Below are the code and all the weights of a small trained network. Each question names an input and a class and asks about switching units off, where a switched-off unit gives its printed mean instead of its output.

import numpy as np


def w(rows, s, z=0):
    codes = np.array(rows[::2]) - 128.0
    scale = np.full(codes.shape[1], s)
    scale[-1] = z or s
    return codes * scale


def norm(h):
    return h / np.sqrt((h * h).mean(-1, keepdims=True) + 1e-5)


def f(y):
    return y / 2 * (1 + np.tanh(0.7978845608 * (y + 0.044715 * y**3)))


def log_softmax(a):
    a = a - a.max(-1, keepdims=True)
    return a - np.log(np.exp(a).sum(-1, keepdims=True))


def net(x, mask):
    res = np.array(x, float).reshape(1, 7) / 4 @ E
    u = 0
    for l in range(3):
        y = f(norm(res) @ A[l][:, :-1].T + A[l][:, -1])
        res = res + np.where(mask[u : u + 9], y, B[l][:, -1]) @ B[l][:, :-1]
        u += 9
    return log_softmax(norm(res)[-1] @ U[:, :-1].T + U[:, -1])


A, B = {}, {}
E = w([
[177,109,1,125,134,230,129,102,118,99,212,142],'x0',
[122,91,117,134,88,122,68,56,195,165,167,36],'x1',
[155,206,251,90,138,94,88,154,222,118,200,119],'x2',
[160,117,103,108,109,166,95,81,166,77,37,124],'x3',
[135,213,126,157,141,69,113,134,172,203,58,96],'x4',
[249,115,108,79,155,220,97,170,149,93,57,84],'x5',
[183,123,100,114,216,171,113,53,134,144,152,217],'x6',
],0.0068)
A[0] = w([
[53,96,75,122,126,104,89,138,127,147,154,60,65],'0.n1',
[125,117,145,190,148,160,157,147,164,155,126,109,40],'0.n2',
[136,133,150,86,155,155,82,112,137,155,127,116,150],'0.n3',
[157,124,170,140,73,88,181,137,164,106,57,78,64],'0.n4',
[125,134,174,158,255,151,153,84,167,154,89,166,228],'0.n5',
[98,192,184,93,202,171,93,159,105,75,114,111,78],'0.n6',
[62,162,66,176,126,117,126,103,142,116,123,102,141],'0.n7',
[144,116,180,136,131,107,176,131,145,107,40,64,1],'0.n8',
[179,159,199,133,69,113,188,161,136,190,164,175,124],'0.n9',
],0.0076,0.0014)
B[0] = w([
[150,112,49,206,97,60,163,138,128,167,74,232,204],'0.n1',
[156,196,47,119,106,104,61,65,103,122,106,153,121],'0.n2',
[111,96,74,151,159,142,154,32,190,104,132,159,174],'0.n3',
[56,104,136,30,179,119,129,122,89,124,22,140,243],'0.n4',
[173,60,172,69,93,93,216,65,103,70,199,202,254],'0.n5',
[41,146,76,254,63,124,95,72,178,128,155,127,200],'0.n6',
[142,55,132,123,169,57,118,103,16,196,148,148,202],'0.n7',
[107,143,54,41,179,81,129,192,190,180,45,89,229],'0.n8',
[49,88,132,102,203,129,146,152,106,89,137,236,207],'0.n9',
],0.0058,0.0038)
A[1] = w([
[100,143,159,131,182,123,146,151,89,118,144,142,9],'1.n1',
[92,159,97,225,121,76,139,85,78,128,193,74,101],'1.n2',
[162,156,131,159,151,108,194,122,131,165,58,85,136],'1.n3',
[143,108,62,179,41,195,116,44,137,194,61,119,91],'1.n4',
[142,116,157,146,79,83,71,128,84,187,124,127,150],'1.n5',
[149,58,115,71,141,133,23,152,167,150,154,156,147],'1.n6',
[155,72,64,125,52,219,100,235,72,70,133,105,40],'1.n7',
[141,144,180,2,226,152,152,172,134,32,140,59,91],'1.n8',
[112,139,161,109,101,60,120,120,115,150,146,173,114],'1.n9',
],0.0061,0.0015)
B[1] = w([
[144,155,177,144,62,96,155,146,181,106,121,92,156],'1.n1',
[149,125,155,165,139,117,99,109,93,136,111,82,204],'1.n2',
[76,79,149,74,126,123,99,82,106,119,134,172,192],'1.n3',
[82,206,132,144,155,121,110,145,126,159,172,141,253],'1.n4',
[100,148,88,55,176,181,144,86,114,122,146,69,172],'1.n5',
[222,161,139,132,172,141,118,155,140,127,90,113,186],'1.n6',
[130,161,55,160,146,150,149,189,58,1,99,36,225],'1.n7',
[91,124,86,133,65,135,129,75,54,168,171,111,237],'1.n8',
[119,168,90,184,159,156,97,191,71,139,121,123,226],'1.n9',
],0.0089,0.003)
A[2] = w([
[102,118,70,134,83,111,118,66,86,245,115,111,100],'2.n1',
[151,82,136,32,103,54,118,151,153,169,1,99,101],'2.n2',
[117,131,171,148,108,114,128,123,78,141,11,135,81],'2.n3',
[102,102,72,152,94,183,123,163,117,70,153,121,55],'2.n4',
[88,132,130,188,99,135,104,171,138,131,126,186,127],'2.n5',
[55,202,253,142,104,122,102,203,72,75,166,161,126],'2.n6',
[180,140,124,123,156,195,103,85,235,118,158,75,2],'2.n7',
[244,171,111,103,140,168,68,118,175,173,160,142,57],'2.n8',
[128,99,122,176,143,157,161,102,104,181,131,148,176],'2.n9',
],0.0084,0.0023)
B[2] = w([
[93,101,157,206,63,112,91,136,107,103,169,93,227],'2.n1',
[81,201,141,48,69,189,54,173,148,106,135,174,255],'2.n2',
[101,169,153,83,131,197,82,138,178,145,190,100,205],'2.n3',
[166,152,108,125,114,186,147,184,115,92,42,104,173],'2.n4',
[113,142,165,157,152,41,137,106,145,178,118,29,152],'2.n5',
[170,162,99,175,200,124,146,138,172,198,86,149,225],'2.n6',
[113,97,119,118,151,143,154,94,157,140,155,2,178],'2.n7',
[109,62,183,72,100,144,178,79,200,178,149,101,183],'2.n8',
[138,100,147,85,31,53,57,122,137,39,114,100,181],'2.n9',
],0.0099,0.0073)
U = w([
[35,184,136,62,121,167,41,184,161,149,93,139,187],'0',
[199,74,146,92,132,103,158,89,121,100,155,226,18],'1',
[122,170,144,201,250,65,167,171,160,208,127,167,251],'2',
[192,121,52,151,156,195,152,209,65,54,87,96,94],'3',
[62,80,103,218,85,66,62,107,50,133,172,72,51],'4',
[156,70,128,95,157,175,149,63,205,156,169,44,110],'5',
],0.013,0.0013)

Each question gives the input, the list of numbers given to net, and the class t.
The units are the neurons (one row each of A and B). Each row of codes is followed by its name. A weight is (code - 128) times the scale printed after its matrix; where a second scale follows, it is the last column's (A, B and U).
mask holds one flag per neuron, layer by layer. A switched-off neuron (its flag False) gives its mean, the last column of its row in B, instead of its output. The means were averaged over made-up inputs and are rounded, as every weight is.
A unit's drop is (log p(t) with every unit on - log p(t) with that unit switched off) / (log p(t) with every unit on - log p(t) with every unit switched off).
The circuit of an input: a set's keep is (log p(t) with only the set's units on - log p(t) with every unit switched off) / (log p(t) with every unit on - log p(t) with every unit switched off). Starting from the 12 units with the biggest drops (on a tie, the unit counted first), units are removed one at a time, each time the one whose removal leaves the highest keep (on an exact tie, the one counted first), for as long as the keep stays at least 0.8.
units of the circuit, in order: the units of the circuit, biggest drop first
unit that matters most: the unit with the biggest drop
k most important neurons: the k neurons with the biggest drops, biggest first
k most important neurons of layer l: the k neurons of layer l with the biggest drops, biggest first
drop when u is switched off: that unit's drop, to one decimal
input [-4,-5,4,5,7,-8,1], class 2: units of the circuit, in order	[2.n6]
input [1,6,4,-7,7,-7,4], class 4: 2 most important neurons	[2.n1 1.n4]
input [-5,-2,-6,5,-2,-5,4], class 4: 3 most important neurons	[0.n4 2.n2 0.n8]
input [1,6,0,4,-6,-2,-4], class 3: units of the circuit, in order	[1.n7 2.n4]
input [2,-4,7,-5,-2,5,6], class 5: 2 most important neurons of layer 0	[0.n6 0.n4]
input [-3,2,3,1,-4,1,7], class 5: 2 most important neurons	[2.n7 0.n4]
input [5,-1,8,-6,-8,0,-4], class 2: 2 most important neurons	[2.n6 0.n9]
input [6,4,5,7,3,-5,-2], class 5: 2 most important neurons	[2.n8 0.n6]
input [-3,6,7,-1,-5,0,-1], class 5: 2 most important neurons of layer 0	[0.n3 0.n5]
input [7,4,8,-3,6,-2,-4], class 5: 2 most important neurons	[2.n8 1.n4]
input [2,-2,-3,-8,-8,1,8], class 3: 3 most important neurons	[1.n7 2.n4 0.n7]
input [6,7,5,6,-7,6,-6], class 3: 2 most important neurons	[1.n7 2.n4]
input [3,-6,6,8,-2,-8,7], class 1: 2 most important neurons	[0.n5 1.n4]
input [7,2,-5,-4,-8,-5,2], class 3: units of the circuit, in order	[2.n4]
input [8,-4,6,-3,2,0,5], class 5: 2 most important neurons	[2.n8 2.n7]
input [8,-4,7,7,-5,6,3], class 5: 4 most important neurons	[2.n8 2.n7 0.n3 1.n9]
input [-6,-8,6,-1,-4,7,5], class 2: 2 most important neurons	[0.n6 2.n6]
input [-7,1,-6,0,0,-4,1], class 0: 2 most important neurons of layer 2	[2.n2 2.n3]
input [2,-6,-7,5,4,-8,8], class 4: 2 most important neurons	[2.n1 0.n9]
input [-1,1,2,-1,1,7,8], class 5: unit that matters most	2.n7
input [-3,-1,8,-7,5,4,-7], class 2: 3 most important neurons	[2.n6 0.n9 0.n6]
input [-1,-6,-8,4,5,0,7], class 1: drop when 0.n5 is switched off	0.3
input [0,-5,-2,-5,-3,2,-8], class 3: drop when 1.n7 is switched off	0.4
